Below are the code and all the weights of a small trained network. Each question names an input and a class and asks about switching units off, where a switched-off unit gives its printed mean instead of its output.

import numpy as np


def w(rows, s, z=0):
    codes = np.array(rows[::2]) - 128.0
    scale = np.full(codes.shape[1], s)
    scale[-1] = z or s
    return codes * scale


def f(y):
    return np.maximum(y, 0)


def log_softmax(a):
    a = a - a.max(-1, keepdims=True)
    return a - np.log(np.exp(a).sum(-1, keepdims=True))


def net(x, mask):
    res = np.array(x, float).reshape(1, 6) / 4 @ E
    y = f(res @ A[0][:, :-1].T + A[0][:, -1])
    res = res + np.where(mask, y, B[0][:, -1]) @ B[0][:, :-1]
    return log_softmax(res[-1] @ U[:, :-1].T + U[:, -1])


A, B = {}, {}
E = w([
[95,133,136,124,191,196,108,94,150,98,187],'x0',
[125,172,181,254,72,94,122,211,103,106,81],'x1',
[189,79,61,205,98,155,110,117,57,153,215],'x2',
[45,127,162,112,118,177,125,82,130,95,98],'x3',
[149,183,86,93,133,175,235,135,99,151,94],'x4',
[136,70,107,109,140,114,99,80,218,196,128],'x5',
],0.009)
A[0] = w([
[164,160,180,156,107,49,147,162,220,216,56,148],'neuron 1',
[134,100,119,89,182,88,162,64,227,144,105,253],'neuron 2',
[127,97,75,165,116,105,127,115,126,152,225,157],'neuron 3',
[52,67,141,88,192,202,159,92,128,149,131,132],'neuron 4',
[114,125,139,56,190,181,119,77,165,109,98,165],'neuron 5',
[189,43,67,179,112,85,117,92,86,93,245,198],'neuron 6',
[190,36,70,116,131,125,71,86,102,168,198,212],'neuron 7',
[91,96,157,76,203,109,173,3,162,158,146,174],'neuron 8',
[151,57,118,131,73,159,105,144,77,118,184,193],'neuron 9',
[99,213,173,220,137,123,150,182,30,48,24,199],'neuron 10',
[147,120,98,38,171,169,164,13,205,128,144,139],'neuron 11',
[140,205,167,159,36,87,136,200,149,118,74,194],'neuron 12',
],0.0067,0.0034)
B[0] = w([
[130,105,156,87,116,106,106,139,112,247,55,213],'neuron 1',
[99,62,130,73,143,181,164,103,239,178,103,230],'neuron 2',
[75,81,112,207,147,141,71,65,63,135,205,185],'neuron 3',
[92,76,51,161,125,194,182,96,179,57,135,204],'neuron 4',
[64,145,33,100,123,193,183,238,154,58,90,218],'neuron 5',
[129,189,76,204,218,41,75,93,159,163,180,225],'neuron 6',
[126,148,44,160,179,138,61,122,180,160,195,222],'neuron 7',
[20,33,83,103,126,174,178,124,202,125,166,229],'neuron 8',
[55,239,127,144,177,45,79,86,82,107,139,187],'neuron 9',
[188,205,152,146,37,22,165,226,1,17,76,255],'neuron 10',
[45,116,68,54,93,153,99,133,159,106,150,240],'neuron 11',
[212,90,216,175,53,52,98,139,40,170,59,223],'neuron 12',
],0.0068,0.01)
U = w([
[173,251,171,153,36,63,208,167,28,2,119,255],'0',
[182,89,184,107,99,92,138,129,107,237,61,45],'1',
[66,120,96,41,127,215,206,136,191,91,153,40],'2',
[128,182,86,187,220,106,70,73,121,174,242,76],'3',
],0.0079,0.00045)

Each question gives the input, the list of numbers given to net, and the class t.
The units are the neurons (one row each of A and B). Each row of codes is followed by its name. A weight is (code - 128) times the scale printed after its matrix; where a second scale follows, it is the last column's (A, B and U).
mask holds one flag per neuron, in row order. A switched-off neuron (its flag False) gives its mean, the last column of its row in B, instead of its output. The means were averaged over made-up inputs and are rounded, as every weight is.
A unit's drop is (log p(t) with every unit on - log p(t) with that unit switched off) / (log p(t) with every unit on - log p(t) with every unit switched off).
The circuit of an input: a set's keep is (log p(t) with only the set's units on - log p(t) with every unit switched off) / (log p(t) with every unit on - log p(t) with every unit switched off). Starting from all 12 units, units are removed one at a time, each time the one whose removal leaves the highest keep (on an exact tie, the one counted first), for as long as the keep stays at least 0.8.
circuit, biggest first: the units of the circuit, biggest drop first
unit that matters most: the unit with the biggest drop
k most important neurons: the k neurons with the biggest drops, biggest first
drop of u: that unit's drop, to one decimal
input [-7,-3,5,6,-4,-5], class 3: unit that matters most -> neuron 6
input [0,-3,4,0,-1,-8], class 3: 3 most important neurons -> (neuron 6; neuron 12; neuron 5)
input [2,-5,2,2,-1,-8], class 3: circuit, biggest first -> (neuron 10; neuron 2)
input [0,2,-8,0,1,2], class 1: circuit, biggest first -> (neuron 1; neuron 12)
input [-5,-2,-7,2,8,-2], class 0: 3 most important neurons -> (neuron 10; neuron 12; neuron 7)
input [-7,4,-4,2,6,4], class 1: 4 most important neurons -> (neuron 1; neuron 5; neuron 12; neuron 9)
input [-1,6,1,8,-1,4], class 0: 2 most important neurons -> (neuron 10; neuron 2)
input [-8,3,5,1,1,8], class 3: 3 most important neurons -> (neuron 7; neuron 6; neuron 10)
input [4,-2,-8,0,-6,-8], class 0: drop of neuron 10 -> 0.3
input [1,-5,2,-1,1,-6], class 3: drop of neuron 2 -> 0.1
input [-2,0,1,-4,4,1], class 1: drop of neuron 10 -> 0.7
